The symbols move the points like this.
state | ε τ
j907 | j119 j837
j712 | j953 j659
j207 | j31 j204
j953 | j30 j709
j655 | j712 j140
j6 | j470 j193
j586 | j234 j134
j193 | j586 j6
j691 | j207 j748
j62 | j919 j728
j919 | j596 j548
j709 | j659 j953
j359 | j628 j857
j874 | j382 j668
j411 | j288 j854
j234 | j857 j628
j30 | j299 j742
j140 | j677 j655
j854 | j724 j411
j659 | j140 j712
j677 | j548 j596
j209 | j832 j342
j703 | j411 j724
j548 | j728 j919
j382 | j854 j288
j57 | j742 j299
j733 | j693 j178
j742 | j709 j30
j748 | j57 j691
j728 | j874 j62
j668 | j62 j874
j628 | j134 j234
j139 | j837 j119
j237 | j178 j693
j178 | j703 j733
j596 | j655 j677
j342 | j139 j209
j832 | j193 j470
j724 | j733 j703
j837 | j165 j907
j119 | j209 j139
j470 | j342 j832
j31 | j907 j165
j299 | j691 j57
j134 | j6 j586
j288 | j668 j382
j165 | j204 j31
j204 | j748 j207
j693 | j359 j237
j857 | j237 j359

In the rows, 50 means zero.

Row, then point:
 59   51   61   50   44   60   60   52   46   46   58   53   50   43   32   51   60   39   43   51   11   51   59   28   56   38   56   60   49   50   45   52   58   56
point: j288
 47   41   50   57   51   51   45   53   46   47   81   52   46   42   40   46   42   66   28   50   69   55   49   42   48   41   49   51   52   60   55   40   42   56
point: j857
 49   61   42   48   60   52   63   58   49   50   41   52   44   37   63   55   36   52   66   49   11   50   48   51   50   70   47   37   57   51   46   55   40   46
point: j907
 39   62   50   54   49   52   60   47   47   50    8   53   53   52   53   52   46   59   79   54   52   52   45   47   47   64   40   41   52   49   53   44   50   50
point: j832
 55   34   52   63   54   47   49   49   49   44   81   53   44   44   42   49   41   64   23   45   79   56   55   38   46   42   49   54   46   61   53   42   43   58
point: j857
 44   68   44   59   48   49   62   47   47   48   16   49   49   43   50   49   57   44   81   43   27   44   48   44   53   61   51   41   54   46   55   44   54   50
point: j659
 54   28   53   59   48   56   44   53   49   47   88   49   55   53   48   52   44   49   23   47   60   53   43   63   58   54   51   54   45   43   46   43   43   52
point: j237
 52   43   52   59   47   46   39   54   53   39   80   49   50   57   49   44   51   42   26   54   23   38   48   72   57   60   39   54   55   44   54   47   57   53
point: j411
 47   40   45   46   59   52   38   54   52   49   92   52   51   45   58   53   50   57   24   48   56   44   50   55   51   47   51   42   59   53   50   54   40   45
point: j204
 44   55   55   46   54   53   57   61   58   53   26   46   52   53   59   47   58   72   75   41   15   58   43   43   45   51   62   67   43   53   55   54   57   48
point: j668
 62   36   48   43   41   48   55   49   54   51   86   43   52   56   50   49   45   48   19   47   64   41   54   48   57   54   40   45   48   57   51   60   40   44
point: j165
 53   74   54   48   45   54   49   48   55   53    9   52   52   47   43   52   51   38   82   53   54   51   55   46   51   39   52   54   51   44   50   55   54   49
point: j470
 42   55   49   36   43   46   40   36   47   47   26   53   54   48   34   47   54   65   71   46   84   53   53   66   43   64   51   52   46   60   55   56   59   54
point: j139

Complete each set of four: the symbols that take the first to the second take the third to the fourth.
Answers are names.
A  56   75   49   58   48   46   48   53   51   47   12   55   53   60   52   50   47   55   79   48   35   41   50   46   50   42   53   44   54   59   44   50   54   56
B  49   30   57   52   45   48   57   49   46   51   95   54   49   57   56   53   52   45   16   43   45   53   48   45   52   49   51   57   48   44   50   48   55   39
C  46   53   54   39   41   46   34   38   57   50   31   58   54   45   37   47   55   57   66   48   84   55   56   68   47   67   49   54   51   55   44   63   56   60
D j659

A  50   43   50   47   60   53   45   53   48   59   93   52   52   41   57   48   47   59   19   53   54   47   46   56   52   53   53   45   56   53   49   57   39   50
B  50   27   45   45   57   49   42   54   45   54   87   55   50   51   57   58   45   59   17   48   35   38   44   49   54   41   50   48   52   51   45   58   41   50
C  51   32   49   45   52   46   42   59   41   53   88   54   49   51   58   47   48   59   18   48   33   47   44   52   51   40   50   41   46   54   47   55   46   52
D j204

A  47   34   47   40   59   55   46   58   55   56   87   56   52   42   55   51   48   50   18   52   58   42   45   61   50   56   51   46   50   56   52   58   43   49
B  48   27   41   48   61   46   40   58   47   58   87   52   51   49   52   55   49   61   19   48   31   42   43   57   53   47   49   43   49   59   52   59   46   52
C  41   63   48   54   47   49   58   46   48   48    7   51   52   51   51   46   55   53   80   52   49   51   50   50   42   57   41   41   50   58   55   43   57   51
D j470

A  46   32   47   47   46   53   42   45   58   57   88   54   48   45   50   51   56   50   15   49   67   58   55   57   45   55   46   44   48   52   46   60   56   47
B  45   39   46   45   52   58   51   51   45   49   96   51   50   59   51   48   49   35   17   48   58   53   52   44   43   45   57   51   54   45   47   55   55   55
C  47   39   45   57   53   52   47   52   47   43   83   48   51   48   43   48   42   59   22   49   74   55   56   46   48   42   50   53   50   59   53   41   46   52
D j237

A  51   26   46   46   53   49   44   53   43   55   86   55   46   49   56   46   52   59   19   45   33   41   47   57   50   46   49   39   46   61   44   52   42   51
B  46   34   43   45   36   55   44   54   53   60   79   43   57   54   51   50   46   34   27   45   17   44   57   45   39   50   47   38   50   34   53   51   36   45
C  56   67   53   42   54   49   57   57   51   51   11   46   44   52   51   48   61   48   78   50   70   53   43   44   54   50   56   48   53   55   51   57   64   50
D j139

A  59   70   48   53   41   50   43   48   49   47   16   58   49   59   45   47   52   56   76   56   31   57   52   45   53   32   61   40   53   56   53   47   44   52
B  47   66   46   58   57   49   50   45   51   52    5   50   45   46   49   58   58   42   78   54   43   54   55   52   55   54   44   42   54   44   50   52   54   59
C  42   49   43   55   59   56   41   48   53   57   40   43   55   53   71   52   59   39   59   51   12   55   52   52   37   46   56   36   50   39   41   53   57   41
D j659

A  56   40   57   52   47   56   57   53   42   43   56   62   52   43   32   53   66   39   51   46   14   49   54   29   55   31   59   67   48   47   45   49   62   58
B  41   44   52   60   47   45   57   50   58   48   83   55   48   54   47   47   58   35   24   58   80   39   46   51   47   60   41   50   57   41   61   43   53   59
C  49   33   50   35   62   46   50   53   51   47   71   50   47   50   60   51   41   41   35   38   88   46   41   39   50   33   48   47   49   34   49   61   53   52
D j907

A  50   36   52   53   49   49   47   52   48   43   79   53   47   45   44   45   38   63   27   48   73   58   60   42   48   40   48   51   46   63   57   45   44   55
B  47   51   59   52   40   54   35   41   56   42   60   49   45   55   37   55   37   46   37   48   17   57   48   77   50   63   37   65   57   45   48   53   38   55
C  47   34   48   35   57   42   49   47   57   46   69   46   48   48   54   52   43   47   35   44   89   49   45   39   46   33   49   48   45   35   50   62   48   48
D j907

A  54   58   58   46   43   51   59   46   56   56   18   41   52   48   41   53   55   62   80   56   38   43   46   42   46   49   54   54   48   48   46   56   43   52
B  46   61   56   50   52   48   43   55   44   48    9   49   52   51   62   45   49   57   80   52   52   48   53   62   50   65   44   56   55   56   51   58   54   45
C  57   47   61   52   44   54   61   53   45   47   53   58   53   41   37   51   62   48   43   52   17   48   55   32   60   35   56   60   53   50   47   56   57   61
D j668

A  52   28   51   50   52   56   40   54   52   49   89   45   54   53   56   49   49   55   17   50   51   43   45   63   49   51   51   52   48   48   52   45   56   53
B  47   29   55   53   43   48   57   53   53   54   97   52   46   54   55   52   57   36   20   48   38   52   57   50   53   49   53   60   45   40   52   45   53   48
C  49   62   51   51   59   44   42   56   50   52   13   51   51   53   58   48   49   55   78   58   44   47   48   62   46   60   39   56   50   53   48   53   46   43
D j470

A  49   36   44   41   55   54   50   53   48   44   89   51   52   59   55   50   51   38   21   48   56   47   50   46   48   51   58   51   48   48   51   56   52   55
B  50   34   48   46   46   46   58   45   54   45   92   49   52   47   40   49   51   53   17   45   46   46   54   52   57   60   51   40   50   48   47   58   52   56
C  45   39   49   34   59   44   42   49   55   47   68   46   44   51   56   53   48   41   36   46   85   48   41   39   49   35   50   48   45   38   48   60   49   44
D j165

A  45   32   56   56   51   46   50   48   48   53   91   45   55   45   51   55   47   60   20   53   43   41   49   48   41   52   53   57   55   58   48   48   49   46
B  46   45   51   62   55   50   58   51   55   50   81   52   50   60   47   48   53   33   30   60   75   45   47   50   46   60   40   48   52   40   56   40   53   54
C  56   60   47   66   50   51   49   49   52   51   21   53   49   57   57   47   43   60   73   50   73   58   52   36   53   40   64   52   47   56   54   42   42   43
D j288

A  55   68   52   42   54   49   51   52   52   51    9   47   45   52   54   49   54   52   78   48   68   56   46   44   54   47   55   54   51   55   49   57   64   54
B  57   31   53   58   49   50   43   50   50   46   92   48   54   53   49   58   46   44   25   52   64   53   45   60   52   55   47   57   52   46   50   48   42   51
C  43   33   49   43   41   53   45   55   42   44   95   43   46   54   40   46   46   35   24   53   43   46   50   46   41   46   59   46   52   44   50   52   46   48
D j832

A  46   41   55   51   54   49   56   50   47   50   87   42   55   46   57   46   48   58   15   42   25   61   49   38   49   47   50   61   51   61   50   48   48   47
B  59   70   44   52   41   50   41   46   46   49   22   55   51   53   45   49   49   54   76   53   35   57   49   49   59   42   61   46   53   60   52   46   49   54
C  47   68   45   50   44   53   55   45   47   48   14   54   47   41   48   43   51   40   79   42   27   44   52   54   49   63   49   42   56   47   53   50   53   45
D j411

A  49   40   55   54   50   50   43   53   52   45   81   50   51   57   49   47   47   41   23   51   32   44   49   68   51   55   36   59   52   41   56   52   58   53
B  47   29   51   57   49   54   51   46   47   39   84   49   46   47   42   52   53   64   21   46   63   40   57   36   43   34   54   57   46   64   49   49   53   56
C  44   48   57   64   50   51   60   47   53   55   79   56   54   61   40   47   55   37   26   55   76   44   51   50   45   63   39   51   60   30   52   42   59   57
D j288

A  49   61   47   61   52   54   55   54   48   53    9   53   50   51   52   54   47   49   82   49   59   58   50   52   47   67   44   48   48   48   50   46   43   46
B  54   76   47   53   52   42   52   48   46   45    8   57   49   55   53   55   56   57   83   49   40   46   51   44   60   37   53   41   55   53   46   46   52   53
C  46   55   56   46   59   48   50   57   57   54   21   41   51   47   55   45   54   69   75   39   19   55   43   43   41   52   57   61   48   50   55   44   57   50
D j411

A  51   74   50   48   57   47   59   53   53   51    8   51   51   43   58   46   44   38   76   44   41   51   49   39   50   37   48   55   52   43   55   51   44   47
B  42   38   46   42   49   51   50   47   46   48   95   48   49   62   54   49   49   34   21   50   62   51   49   40   49   46   57   49   56   44   46   55   55   54
C  57   39   49   45   41   56   63   42   43   55   83   43   50   54   50   46   44   52   25   47   65   46   54   50   56   51   42   49   54   53   50   55   46   47
D j659

A  53   64   48   56   47   52   50   49   53   51   27   54   49   56   59   48   41   67   71   57   78   58   53   39   54   34   60   50   53   51   58   43   36   45
B  61   54   53   62   55   45   40   42   42   57   53   43   54   43   58   55   54   39   53   55   88   59   48   72   61   52   51   54   54   56   44   40   50   46
C  45   37   54   62   53   53   51   50   50   42   85   48   46   42   40   48   39   62   24   49   74   58   51   42   43   39   48   51   44   61   59   38   43   54
D j237

A  60   58   60   47   58   55   56   42   42   53   28   52   49   47   49   48   48   38   69   50   17   43   56   34   61   36   58   62   47   46   54   52   40   57
B  50   62   58   47   48   48   58   46   55   53   15   45   53   48   45   51   50   58   83   55   35   46   46   43   49   49   57   56   46   47   47   55   39   50
C  40   59   49   71   41   47   63   54   55   48   51   57   54   60   42   58   48   35   48   44   87   55   48   40   42   60   44   52   57   40   40   39   44   57
D j857

A  55   32   35   47   42   49   47   49   45   55   73   54   48   48   42   51   58   68   29   59   21   59   46   51   54   40   44   36   44   65   58   54   55   49
B  46   54   42   51   57   55   39   43   55   61   45   42   53   57   71   54   60   39   55   56    8   52   55   57   41   46   62   35   50   38   50   50   57   41
C  37   69   56   47   55   46   42   55   52   54    9   52   46   50   57   46   47   59   75   54   42   45   50   67   47   63   42   53   43   59   50   58   49   47
D j470

A  62   38   49   38   56   47   59   60   42   54   68   47   51   53   68   50   57   59   26   51   83   56   51   48   56   56   39   47   51   65   48   57   54   47
B  42   55   39   52   55   59   37   48   54   60   45   44   58   57   66   55   63   39   54   49    7   50   58   53   41   47   52   38   51   41   47   53   62   43
C  42   63   46   54   46   51   58   40   46   47    5   57   54   52   44   49   56   51   80   52   53   53   44   47   46   60   43   46   51   54   51   44   56   51
D j470

A  51   29   42   51   61   54   40   49   46   49   85   51   53   50   51   52   54   60   19   46   36   45   44   56   52   41   43   38   45   56   47   49   44   57
B  47   63   50   38   62   54   37   57   51   47   16   56   59   48   50   48   46   48   81   52   73   38   55   65   48   58   54   53   51   54   54   57   45   56
C  51   67   41   55   48   45   53   53   50   48    9   52   52   54   49   50   48   51   78   41   45   43   47   43   58   43   51   46   55   57   45   50   51   52
D j204

A  45   36   46   43   53   47   53   48   46   45   89   43   52   51   56   56   54   34   23   47   57   54   47   39   45   41   57   44   53   51   52   60   56   50
B  43   57   51   39   40   44   38   41   50   47   28   57   56   45   33   52   56   57   66   48   78   60   59   68   39   63   53   54   45   57   45   58   56   56
C  63   43   53   38   58   49   59   61   44   60   67   45   52   54   70   55   57   63   31   56   81   55   51   46   56   55   41   49   47   66   52   62   61   43
D j165

A  56   29   47   42   46   51   57   45   56   48   94   49   54   44   39   49   46   55   23   46   47   45   52   53   50   55   47   40   48   49   51   48   48   54
B  44   31   48   45   43   54   52   54   43   47   93   48   48   59   43   44   45   37   22   56   49   54   48   47   45   46   61   45   52   50   50   54   47   56
C  46   40   54   65   52   47   62   53   58   47   78   54   50   58   47   48   53   34   20   51   75   41   49   43   45   60   37   53   50   41   54   36   53   52
D j288

A  48   61   45   48   64   57   65   62   48   49   40   53   46   39   67   49   38   46   59   49   11   55   49   49   49   63   45   36   52   55   46   48   34   49
B  50   33   52   37   59   49   45   51   51   50   68   50   45   44   61   53   42   41   38   44   85   45   39   39   43   35   50   45   47   33   47   56   51   52
C  45   64   47   58   48   51   61   43   43   52    2   52   50   50   50   45   52   54   77   47   51   51   50   46   50   59   38   50   52   52   54   44   59   52
D j470

A  38   54   51   63   43   47   63   56   60   50   53   57   53   63   41   53   54   36   44   47   95   55   48   44   44   62   46   53   52   39   47   40   45   54
B  47   33   50   57   50   51   45   52   51   39   82   46   45   45   45   44   44   68   22   48   75   56   54   39   47   43   50   51   47   56   57   41   42   60
C  48   61   55   44   53   48   44   56   45   57    9   53   52   56   61   51   49   56   78   49   46   46   49   66   48   61   40   56   49   57   48   50   55   47
D j470

A  48   34   53   51   44   46   55   46   51   60   97   54   48   51   54   54   58   42   20   44   43   53   56   47   46   49   48   57   52   39   47   43   54   45
B  39   34   42   48   43   56   45   52   55   57   74   42   55   53   52   47   49   37   29   51   13   46   52   48   34   50   50   33   56   31   56   52   43   47
C  48   54   57   46   60   53   54   55   59   51   25   44   47   49   55   46   53   72   71   45   21   54   47   43   46   50   64   64   41   56   53   44   60   52
D j204

A  51   68   49   49   43   47   43   47   48   53   18   54   51   57   38   51   49   55   78   59   28   57   52   52   57   37   59   44   55   55   55   44   49   53
B  55   26   47   55   51   51   38   53   55   55   92   50   52   48   52   51   52   54   25   49   47   44   44   64   53   48   49   56   42   46   53   43   61   50
C  42   61   46   42   57   55   39   53   54   49   16   55   53   45   53   46   45   57   80   58   70   40   48   60   45   60   50   55   45   50   44   58   45   59
D j139

A  53   46   51   35   40   42   52   52   53   45   32   49   46   54   39   50   43   44   62   59   83   45   43   30   47   31   65   50   48   35   50   59   50   54
B  48   48   56   52   39   55   37   41   58   40   66   48   42   59   35   52   39   48   40   39   13   60   51   77   56   65   40   60   58   49   46   56   42   56
C  56   63   46   59   44   53   49   50   52   46    8   50   55   55   56   55   51   64   76   46   64   46   52   45   53   35   57   43   46   51   44   44   57   44
D j659

A  43   44   43   52   40   52   50   48   58   60   75   42   59   53   50   50   48   46   30   51   17   49   58   46   44   50   43   41   47   36   57   48   38   48
B  56   26   53   58   48   51   41   44   52   50   95   42   53   48   46   48   51   50   20   50   57   57   48   66   58   51   51   57   45   44   47   45   42   49
C  50   50   60   45   41   52   40   38   56   42   62   52   43   56   41   55   37   48   42   44   16   56   49   75   51   64   42   64   54   52   42   52   40   56
D j204

A  50   71   52   43   48   52   47   48   59   52    7   52   55   42   51   49   52   39   72   51   57   52   51   42   55   36   54   54   51   42   46   50   55   55
B  43   68   46   55   45   49   62   42   47   47    6   58   52   52   52   48   56   58   80   53   52   46   45   49   46   58   39   45   49   54   49   46   54   50
C  43   41   50   61   51   46   59   47   59   50   81   55   53   55   50   46   58   38   27   57   80   43   43   49   51   61   42   53   50   39   56   35   54   54
D j288

A  51   33   55   51   53   53   43   53   53   48   93   46   54   50   49   46   48   51   28   42   54   50   45   65   59   52   46   55   44   53   52   52   54   54
B  49   66   54   46   52   46   44   52   47   49    3   51   47   53   64   48   42   54   75   55   47   49   51   63   44   59   44   54   44   61   54   54   55   47
C  50   39   47   56   48   50   48   49   45   40   82   48   47   46   47   47   40   63   21   54   73   56   51   43   43   39   49   51   53   67   53   41   44   56
D j668

A  56   69   54   47   56   51   55   50   55   49    6   54   50   47   60   48   46   45   75   46   52   50   47   41   55   44   51   55   52   43   54   56   46   47
B  58   56   59   45   63   55   52   50   44   52   23   54   56   45   44   52   45   37   65   52   15   41   55   40   59   34   62   63   46   45   51   49   37   58
C  45   37   51   57   56   48   50   51   46   44   78   48   40   44   43   43   45   60   26   51   77   57   57   42   46   39   49   49   50   65   58   38   40   57
D j204

A  60   60   56   47   57   52   57   47   45   43   26   53   51   43   48   56   42   44   73   52   18   47   52   43   63   36   60   59   53   42   56   49   38   56
B  50   67   55   47   43   49   54   42   54   55    6   42   48   53   46   53   48   62   80   53   31   47   47   39   50   44   58   55   45   49   44   54   48   48
C  54   66   53   40   53   53   64   51   48   51    8   41   41   51   56   51   59   53   78   49   71   61   44   44   58   49   49   54   54   50   48   58   55   50
D j139

A  55   52   56   39   38   42   55   53   54   40   33   50   47   46   39   55   53   40   65   57   86   51   51   28   48   34   60   49   49   36   52   59   50   51
B  59   38   53   32   58   46   59   61   42   57   68   43   55   55   64   46   53   63   31   53   79   54   57   46   56   56   38   47   45   62   46   59   54   43
C  51   75   46   38   58   55   59   54   48   53   15   44   47   56   52   49   57   52   80   50   66   55   49   45   53   48   55   59   49   54   51   58   59   54
D j139

A  52   48   50   38   37   45   57   45   53   44   34   49   47   52   40   53   47   44   62   52   83   47   48   33   49   34   60   53   46   33   45   56   49   50
B  43   56   57   45   57   48   58   57   55   52   19   49   50   51   57   49   54   72   73   43   25   56   45   41   41   51   66   60   42   57   52   49   51   50
C  52   72   49   41   45   58   54   42   51   53    9   44   44   50   41   52   50   58   79   49   63   44   51   49   48   54   44   57   55   52   48   55   47   52
D j411

